M =
array([[-3.77, -4.32,  3.50, -3.11, -0.31,  2.48],
       [-0.45,  3.57, -1.95,  6.81,  1.43, -4.11],
       [ 0.90,  0.52, -2.05,  2.25,  1.81, -2.40],
       [-0.57, -0.57, -0.93,  1.44,  1.31, -2.02],
       [-3.94,  1.78,  0.52,  4.23, -1.53, -0.88],
       [-4.51,  1.00,  0.40,  4.66, -0.72, -1.59],
       [-4.98,  1.90,  1.12,  5.28, -1.41, -1.14],
       [-3.39, -4.07,  3.12, -2.89, -0.16,  2.29],
       [-1.42, -0.30, -1.51,  2.80,  1.26, -1.47]])
Rows and columns are counted from 1.
row 1 col 1	-3.77
row 8 col 2	-4.07
row 5 col 3	0.52
row 4 col 6	-2.02
row 7 col 4	5.28
row 1 col 6	2.48
row 9 col 4	2.80
row 6 col 2	1.00
row 3 col 5	1.81
row 2 col 2	3.57
row 1 col 3	3.50
row 4 col 3	-0.93
row 9 col 1	-1.42
row 8 col 4	-2.89
row 8 col 1	-3.39
row 6 col 4	4.66
row 6 col 5	-0.72
row 8 col 3	3.12
row 1 col 2	-4.32
row 3 col 6	-2.40
row 3 col 4	2.25
row 2 col 1	-0.45
row 1 col 4	-3.11
row 6 col 6	-1.59
row 5 col 6	-0.88
row 6 col 3	0.40
row 8 col 6	2.29
row 4 col 2	-0.57
row 4 col 4	1.44
row 6 col 1	-4.51

arr =
[[2032 1937 8763 2325 1928 1904 1813 1961 2337 1815 1865 1888]
 [5897 4287 1969 1927 1814 5289 4212 3924 1830 1912 1818 1818]
 [2019 1951 3272 1957 4647 2017 1981 1871 1830 1905 1820 4253]
 [1903 2066 3295 1934 2020 4018 2450 1867 2093 1868 2012 2012]
 [2432 2181 2114 3921 1987 6060 2810 2074 5238 5019 5727 1969]
 [2018 1817 6965 1838 1896 1854 1903 1848 1828 1927 1926 1863]
 [6608 4557 2028 1818 3990 3627 3895 4639 1996 1820 1922 3835]
 [3863 3173 1822 1833 3605 2003 2873 3235 2002 1905 1983 3518]
 [4459 3244 1909 2021 3081 3512 3117 3406 1818 2166 1961 3019]
 [1831 1904 3034 3642 1816 3809 2273 1940 4420 4304 4780 1826]
 [1814 1923 3595 3455 1934 2894 2324 1970 3562 3609 3778 1987]
 [3114 2169 1978 1847 5979 1829 1869 2748 1856 1833 1827 5578]
 [3058 2229 1831 4160 1915 5638 2578 2451 5536 5871 6484 1921]
 [1992 1818 5738 3026 1950 1839 1915 1813 3028 2624 2815 2017]
 [1942 2026 2472 1836 1830 2451 2134 1987 1832 1825 1845 1836]]
Indices start at 1.
(1, 1) => 2032
(5, 11) => 5727
(3, 10) => 1905
(6, 1) => 2018
(3, 1) => 2019
(2, 5) => 1814
(11, 3) => 3595
(7, 6) => 3627
(6, 8) => 1848
(5, 10) => 5019
(4, 8) => 1867
(8, 1) => 3863
(1, 7) => 1813
(12, 11) => 1827
(11, 1) => 1814
(13, 11) => 6484
(10, 7) => 2273
(11, 8) => 1970
(6, 12) => 1863
(1, 9) => 2337
(11, 12) => 1987
(13, 6) => 5638
(12, 6) => 1829
(9, 5) => 3081
(14, 11) => 2815
(11, 9) => 3562
(2, 10) => 1912
(15, 5) => 1830
(6, 11) => 1926
(10, 2) => 1904
(14, 5) => 1950
(15, 7) => 2134
(10, 12) => 1826
(12, 7) => 1869

x =
[[124, 36, 75, 179, 143, 190, 108, 158],
 [123, 50, 58, 187, 151, 191, 92, 138],
 [118, 41, 77, 182, 160, 170, 97, 111],
 [129, 46, 69, 178, 144, 166, 101, 145],
 [116, 27, 71, 220, 158, 196, 107, 111],
 [123, 44, 83, 231, 148, 184, 83, 117],
 [132, 50, 56, 232, 140, 170, 94, 127],
 [123, 53, 40, 185, 141, 165, 134, 131],
 [130, 46, 65, 184, 153, 157, 127, 124],
 [115, 37, 92, 192, 136, 176, 104, 136],
 [101, 30, 81, 209, 144, 180, 110, 99]]
Indices start at 1.
(1, 1): 124
(3, 8): 111
(2, 4): 187
(11, 5): 144
(2, 6): 191
(11, 3): 81
(8, 3): 40
(1, 6): 190
(6, 5): 148
(6, 4): 231
(7, 1): 132
(2, 3): 58
(3, 5): 160
(7, 4): 232
(4, 2): 46
(3, 1): 118
(8, 8): 131
(2, 2): 50
(1, 3): 75
(10, 2): 37
(2, 5): 151
(7, 8): 127
(2, 7): 92
(3, 3): 77
(4, 7): 101
(8, 2): 53
(5, 6): 196
(5, 8): 111
(6, 3): 83
(6, 7): 83
(8, 1): 123
(11, 6): 180
(10, 6): 176
(9, 6): 157
(10, 5): 136
(10, 1): 115

m =
[[ 0.62  0.26  2.03 -0.76  0.00 -1.22 -0.95  0.86  0.68 -2.36  0.96]
 [ 2.79  3.81 -0.79  2.04 -1.43  0.36  1.35  0.83  0.44  1.49  0.70]
 [-0.84  0.38  1.02 -0.53  0.05 -1.84 -1.29  0.77  1.16 -2.20  0.02]
 [-0.50 -2.50 -2.37  0.50 -0.08  2.59  1.32 -0.64 -1.89  1.57 -0.47]
 [-1.19  0.24  1.63  0.31  0.59 -1.24 -1.53  0.39  1.37 -0.95  0.43]
 [ 1.21  5.46 -1.11  2.52 -2.08  1.64  1.38 -1.06 -1.60  1.38  1.75]
 [-1.23  0.09  1.13  0.30  0.25 -1.08 -2.23  1.15  1.66 -0.66  0.46]
 [-2.38 -2.29 -2.98 -0.79  0.20  3.29  1.58 -2.22 -3.49  1.59  0.12]
 [-1.42 -0.97  0.39  0.54  0.26 -1.06 -1.76  1.48  1.58 -0.62  0.65]
 [-1.10  6.14 -2.03  1.26 -4.02  1.25  2.06 -3.18 -2.93  1.01  2.03]
 [-1.28 -0.85  0.53  0.51  0.44 -1.33 -2.06  1.52  2.28 -0.22  0.34]
 [-1.14 -1.59 -3.83  0.25 -0.77  3.52  1.41 -0.68 -3.67  2.26  0.77]]
Indices start at 1.
(1, 1) -> 0.62
(5, 9) -> 1.37
(11, 10) -> -0.22
(1, 5) -> 0.00
(2, 6) -> 0.36
(12, 8) -> -0.68
(5, 7) -> -1.53
(9, 10) -> -0.62
(10, 2) -> 6.14
(2, 4) -> 2.04
(10, 3) -> -2.03
(2, 8) -> 0.83
(4, 11) -> -0.47
(1, 4) -> -0.76
(3, 1) -> -0.84
(10, 6) -> 1.25
(10, 9) -> -2.93
(1, 7) -> -0.95
(12, 7) -> 1.41
(6, 11) -> 1.75
(3, 11) -> 0.02
(7, 8) -> 1.15
(7, 4) -> 0.30
(6, 10) -> 1.38
(1, 11) -> 0.96
(10, 4) -> 1.26
(8, 4) -> -0.79
(9, 4) -> 0.54
(2, 7) -> 1.35
(11, 8) -> 1.52

a =
array([[-321,  642,  214,  -15,  405, -318,  313, -403, -243],
       [  33,  705,  173, -148,  285, -416,  627, -181, -219],
       [-354,  111,  106,  132,  208,   30, -165, -262,  -51],
       [-280, -106,   43,  158,  101,  150, -303, -139,   34],
       [-633,  258,  183,  188,  382,  -19, -241, -499, -131],
       [ 261,   -3,  -21,  -47,  -86,    9,  170,  189,   60],
       [-500,  517,  211,   83,  435, -208,   75, -490, -220],
       [ -50,  147,   66,   19,   90,  -39,   73,  -60,  -32],
       [-254, -132,   37,  158,   81,  176, -308, -112,   52],
       [ -66,  115,   61,   37,   96,  -17,   46,  -66,  -20],
       [-431, -315,   21,  262,   87,  306, -595, -188,   91],
       [ 114,  174,   33,  -45,   39,  -78,  210,   47,  -20],
       [ 729,  259,  -34, -269, -169, -231,  728,  433,   17],
       [-292,  659,  215,  -31,  401, -336,  354, -394, -247],
       [  62,  429,  107,  -95,  170, -242,  427,  -85, -117]])
Rows and columns are counted from 1.
(1, 1) = -321
(11, 2) = -315
(10, 1) = -66
(11, 5) = 87
(6, 3) = -21
(2, 1) = 33
(2, 5) = 285
(3, 4) = 132
(6, 2) = -3
(12, 4) = -45
(5, 3) = 183
(8, 7) = 73
(8, 1) = -50
(12, 1) = 114
(14, 2) = 659
(10, 6) = -17
(6, 5) = -86
(9, 7) = -308
(13, 5) = -169
(8, 8) = -60
(10, 2) = 115
(5, 7) = -241
(6, 9) = 60
(9, 5) = 81
(15, 4) = -95
(15, 6) = -242
(15, 1) = 62
(14, 1) = -292
(4, 7) = -303
(12, 5) = 39
(6, 1) = 261
(7, 8) = -490
(4, 3) = 43
(13, 7) = 728
(3, 5) = 208
(11, 3) = 21
